Here is a tiny trained network, its code and every weight. The questions are about switching its units off for an input and a class, where a switched-off unit gives its printed mean instead of its output.

import numpy as np


def w(rows, s, z=0):
    codes = np.array(rows[::2]) - 128.0
    scale = np.full(codes.shape[1], s)
    scale[-1] = z or s
    return codes * scale


def norm(h):
    return h / np.sqrt((h * h).mean(-1, keepdims=True) + 1e-5)


def f(y):
    return y / 2 * (1 + np.tanh(0.7978845608 * (y + 0.044715 * y**3)))


def log_softmax(a):
    a = a - a.max(-1, keepdims=True)
    return a - np.log(np.exp(a).sum(-1, keepdims=True))


def net(x, mask):
    res = np.array(x, float).reshape(1, 5) / 4 @ E
    u = 0
    for l in range(3):
        y = f(norm(res) @ A[l][:, :-1].T + A[l][:, -1])
        res = res + np.where(mask[u : u + 4], y, B[l][:, -1]) @ B[l][:, :-1]
        u += 4
    return log_softmax(norm(res)[-1] @ U[:, :-1].T + U[:, -1])


A, B = {}, {}
E = w([
[129,91,138,161,155,135,103,122,110,106,95,122],'x0',
[53,22,128,94,153,135,195,127,212,72,168,138],'x1',
[76,97,254,72,121,89,203,177,103,208,145,113],'x2',
[149,93,104,145,116,103,123,137,156,140,125,124],'x3',
[115,84,136,179,104,132,9,126,89,129,229,156],'x4',
],0.0081)
A[0] = w([
[113,188,32,110,89,165,100,125,128,127,49,239,191],'L0N0',
[39,54,41,97,100,240,218,74,198,31,127,174,3],'L0N1',
[16,183,104,213,66,95,1,109,138,51,223,137,44],'L0N2',
[131,143,196,102,45,127,167,212,49,188,34,142,136],'L0N3',
],0.0046,0.0024)
B[0] = w([
[107,179,114,156,65,150,150,171,132,84,99,110,202],'L0N0',
[253,114,182,88,137,146,133,168,99,146,103,144,254],'L0N1',
[212,56,124,70,121,118,115,185,104,125,140,166,241],'L0N2',
[165,107,113,121,106,58,118,154,147,77,130,73,245],'L0N3',
],0.012,0.0044)
A[1] = w([
[226,173,72,115,131,157,166,171,87,136,71,141,162],'L1N0',
[33,57,179,88,111,184,143,79,180,111,255,77,2],'L1N1',
[182,199,123,130,32,221,168,108,141,92,79,95,147],'L1N2',
[85,233,45,224,96,187,121,127,193,52,77,76,48],'L1N3',
],0.0062,0.0021)
B[1] = w([
[116,144,68,98,144,220,135,102,147,145,131,138,253],'L1N0',
[86,89,59,184,149,156,57,144,176,94,79,172,164],'L1N1',
[82,72,93,174,122,84,81,177,133,200,98,155,213],'L1N2',
[72,138,221,146,118,9,184,86,122,130,110,121,184],'L1N3',
],0.011,0.0069)
A[2] = w([
[126,132,195,115,171,205,219,145,224,123,124,137,54],'L2N0',
[143,218,130,48,99,59,141,95,102,160,57,119,114],'L2N1',
[60,78,186,146,187,126,153,114,195,150,187,169,69],'L2N2',
[144,140,165,142,93,121,46,116,77,165,254,96,3],'L2N3',
],0.0075,0.002)
B[2] = w([
[38,198,138,241,90,56,74,94,73,156,129,182,213],'L2N0',
[136,77,177,105,184,197,123,63,109,51,252,137,253],'L2N1',
[107,222,67,187,108,170,156,73,120,201,113,159,180],'L2N2',
[81,254,83,189,157,39,182,71,192,148,18,153,196],'L2N3',
],0.0092,0.0049)
U = w([
[63,214,146,209,113,27,177,50,142,140,100,73,3],'0',
[126,151,57,193,113,255,77,127,157,175,99,169,154],'1',
[212,89,154,40,133,202,131,145,151,45,196,54,222],'2',
],0.0089,0.0015)

Each question gives the input, the list of numbers given to net, and the class t.
The units are the neurons (one row each of A and B). Each row of codes is followed by its name. A weight is (code - 128) times the scale printed after its matrix; where a second scale follows, it is the last column's (A, B and U).
mask holds one flag per neuron, layer by layer. A switched-off neuron (its flag False) gives its mean, the last column of its row in B, instead of its output. The means were averaged over made-up inputs and are rounded, as every weight is.
A unit's drop is (log p(t) with every unit on - log p(t) with that unit switched off) / (log p(t) with every unit on - log p(t) with every unit switched off).
The circuit of an input: a set's keep is (log p(t) with only the set's units on - log p(t) with every unit switched off) / (log p(t) with every unit on - log p(t) with every unit switched off). Starting from all 12 units, units are removed one at a time, each time the one whose removal leaves the highest keep (on an exact tie, the one counted first), for as long as the keep stays at least 0.8.
circuit, biggest first: the units of the circuit, biggest drop first
most important unit: the unit with the biggest drop
top k neurons: the k neurons with the biggest drops, biggest first
k most important neurons of layer l: the k neurons of layer l with the biggest drops, biggest first
drop when u is switched off: that unit's drop, to one decimal
input [-2,2,5,4,6], class 1: most important unit => L1N1
input [5,1,-4,3,3], class 2: circuit, biggest first => [L0N2 L1N2]
input [-7,8,-1,7,-5], class 1: circuit, biggest first => [L1N3 L0N3]
input [7,-8,2,5,-8], class 2: top 2 neurons => [L2N1 L0N3]
input [-3,-7,2,-3,3], class 0: top 2 neurons => [L2N3 L0N1]
input [2,-1,-5,-1,-5], class 0: top 2 neurons => [L1N3 L0N2]
input [-4,-2,1,-6,-6], class 2: top 4 neurons => [L2N1 L0N3 L2N0 L2N3]
input [-4,5,4,5,7], class 1: top 2 neurons => [L1N1 L2N2]
input [-6,5,2,2,1], class 1: top 3 neurons => [L0N3 L1N1 L1N3]
input [6,-6,0,7,-2], class 0: top 4 neurons => [L0N2 L0N1 L1N3 L1N2]
input [8,7,-1,-4,-4], class 1: 2 most important neurons of layer 1 => [L1N3 L1N0]
input [1,-1,-1,4,-2], class 0: circuit, biggest first => [L1N3 L0N1]
input [8,7,2,6,1], class 1: top 3 neurons => [L1N3 L2N3 L0N3]
input [-5,-8,5,-8,-7], class 2: circuit, biggest first => [L2N1]
input [2,-1,4,-3,8], class 0: top 2 neurons => [L2N3 L1N0]
input [6,-1,6,-1,-6], class 2: top 2 neurons => [L0N3 L2N1]
input [3,3,6,-3,2], class 1: 2 most important neurons of layer 1 => [L1N1 L1N3]
input [-7,2,-6,-8,5], class 2: top 2 neurons => [L0N2 L2N0]
input [-3,0,-8,3,-1], class 0: 3 most important neurons of layer 1 => [L1N3 L1N2 L1N1]
input [2,7,8,-6,7], class 1: circuit, biggest first => [L1N1]
input [3,-1,-6,-3,-5], class 0: top 2 neurons => [L1N3 L0N2]
input [8,-2,-2,6,-3], class 0: drop when L1N3 is switched off => 1.1
input [-2,-7,6,4,8], class 0: drop when L2N3 is switched off => 1.3
input [8,-1,5,5,-6], class 2: drop when L0N3 is switched off => 1.7
